Here is a tiny trained network, its code and every weight. The questions are about switching its units off for an input and a class, where a switched-off unit gives its printed mean instead of its output.

import numpy as np


def w(rows, s, z=0):
    codes = np.array(rows[::2]) - 128.0
    scale = np.full(codes.shape[1], s)
    scale[-1] = z or s
    return codes * scale


def f(y):
    return y / 2 * (1 + np.tanh(0.7978845608 * (y + 0.044715 * y**3)))


def log_softmax(a):
    a = a - a.max(-1, keepdims=True)
    return a - np.log(np.exp(a).sum(-1, keepdims=True))


def net(x, mask):
    res = np.array(x, float).reshape(1, 7) / 4 @ E
    y = f(res @ A[0][:, :-1].T + A[0][:, -1])
    res = res + np.where(mask, y, B[0][:, -1]) @ B[0][:, :-1]
    return log_softmax(res[-1] @ U[:, :-1].T + U[:, -1])


A, B = {}, {}
E = w([
[182,97,28,103],'x0',
[128,128,131,127],'x1',
[159,252,133,53],'x2',
[131,129,128,128],'x3',
[126,128,126,130],'x4',
[128,127,126,132],'x5',
[225,143,169,178],'x6',
],0.011)
A[0] = w([
[133,115,171,179,132],'N0',
[102,28,76,175,137],'N1',
[161,218,173,102,164],'N2',
[213,137,138,133,93],'N3',
[138,109,181,194,140],'N4',
[153,207,175,88,90],'N5',
[127,132,127,134,126],'N6',
[141,98,188,181,141],'N7',
[133,113,176,181,127],'N8',
[2,115,117,104,154],'N9',
[112,167,78,56,118],'N10',
[38,110,132,123,68],'N11',
[234,144,126,144,185],'N12',
[129,151,73,73,120],'N13',
[126,162,67,54,118],'N14',
[130,125,133,122,124],'N15',
[130,124,131,127,133],'N16',
[139,105,183,200,150],'N17',
[173,237,195,94,210],'N18',
[18,98,141,120,39],'N19',
[139,155,72,71,105],'N20',
[133,157,66,53,121],'N21',
[111,116,111,139,100],'N22',
[139,106,177,187,146],'N23',
[136,111,178,193,145],'N24',
[216,72,39,141,118],'N25',
[199,82,54,144,113],'N26',
[131,123,130,127,135],'N27',
[164,231,185,92,2],'N28',
[138,106,182,183,130],'N29',
],0.0085,0.0089)
B[0] = w([
[150,137,92,159,154],'N0',
[77,139,203,103,204],'N1',
[89,79,143,79,208],'N2',
[90,103,153,90,150],'N3',
[158,139,87,183,168],'N4',
[74,135,190,120,174],'N5',
[129,125,129,128,127],'N6',
[157,142,92,175,168],'N7',
[150,134,92,151,155],'N8',
[70,118,188,84,192],'N9',
[168,94,71,126,168],'N10',
[95,157,189,144,141],'N11',
[77,177,196,165,203],'N12',
[183,86,65,121,158],'N13',
[174,79,63,123,170],'N14',
[127,125,127,129,126],'N15',
[127,132,125,133,130],'N16',
[156,144,84,194,176],'N17',
[102,52,111,57,250],'N18',
[98,183,204,167,145],'N19',
[167,82,72,115,156],'N20',
[180,82,52,117,171],'N21',
[124,112,134,111,124],'N22',
[148,145,95,168,167],'N23',
[155,142,86,178,168],'N24',
[54,122,212,89,193],'N25',
[48,134,216,95,177],'N26',
[124,132,124,135,131],'N27',
[76,234,254,212,164],'N28',
[149,133,95,158,160],'N29',
],0.0076,0.011)
U = w([
[89,182,174,161,254],'0',
[88,96,144,70,30],'1',
[254,121,33,152,93],'2',
],0.01,0.002)

Each question gives the input, the list of numbers given to net, and the class t.
The units are the neurons (one row each of A and B). Each row of codes is followed by its name. A weight is (code - 128) times the scale printed after its matrix; where a second scale follows, it is the last column's (A, B and U).
mask holds one flag per neuron, in row order. A switched-off neuron (its flag False) gives its mean, the last column of its row in B, instead of its output. The means were averaged over made-up inputs and are rounded, as every weight is.
A unit's drop is (log p(t) with every unit on - log p(t) with that unit switched off) / (log p(t) with every unit on - log p(t) with every unit switched off).
The circuit of an input: a set's keep is (log p(t) with only the set's units on - log p(t) with every unit switched off) / (log p(t) with every unit on - log p(t) with every unit switched off). Starting from the 12 units with the biggest drops (on a tie, the unit counted first), units are removed one at a time, each time the one whose removal leaves the highest keep (on an exact tie, the one counted first), for as long as the keep stays at least 0.8.
circuit, biggest first: the units of the circuit, biggest drop first
most important unit: the unit with the biggest drop
k most important neurons: the k neurons with the biggest drops, biggest first
drop of u: that unit's drop, to one decimal
input [-2,7,-4,3,0,-5,-7], class 0: circuit, biggest first	(N18 N19)
input [2,5,-8,-7,-2,3,5], class 0: 2 most important neurons	(N1 N25)
input [-2,-5,-3,-1,-5,-3,-5], class 0: most important unit	N18
input [-3,-6,4,-3,-6,-7,0], class 1: 2 most important neurons	(N18 N2)
input [6,-3,-5,-3,5,-5,1], class 0: circuit, biggest first	(N18 N1)
input [0,3,-5,-3,8,5,1], class 2: circuit, biggest first	(N12 N5 N2)
input [-5,-6,-5,7,4,1,-8], class 0: 2 most important neurons	(N19 N18)
input [2,-8,-8,3,-1,-3,5], class 0: 3 most important neurons	(N1 N25 N26)
input [5,8,-5,8,-3,5,1], class 0: 2 most important neurons	(N18 N2)
input [-7,-3,7,3,-1,2,-1], class 1: 3 most important neurons	(N18 N2 N12)
input [3,-3,8,2,-6,0,0], class 2: 2 most important neurons	(N21 N14)
input [-5,5,4,3,2,-4,-1], class 1: drop of N2	0.2
input [5,6,5,-8,3,1,7], class 1: drop of N2	0.1
input [-5,5,8,-2,2,3,-4], class 1: drop of N18	0.2
input [-1,-8,-6,-1,1,5,-4], class 0: drop of N19	0.1
input [-1,8,-8,0,7,-4,1], class 2: most important unit	N12
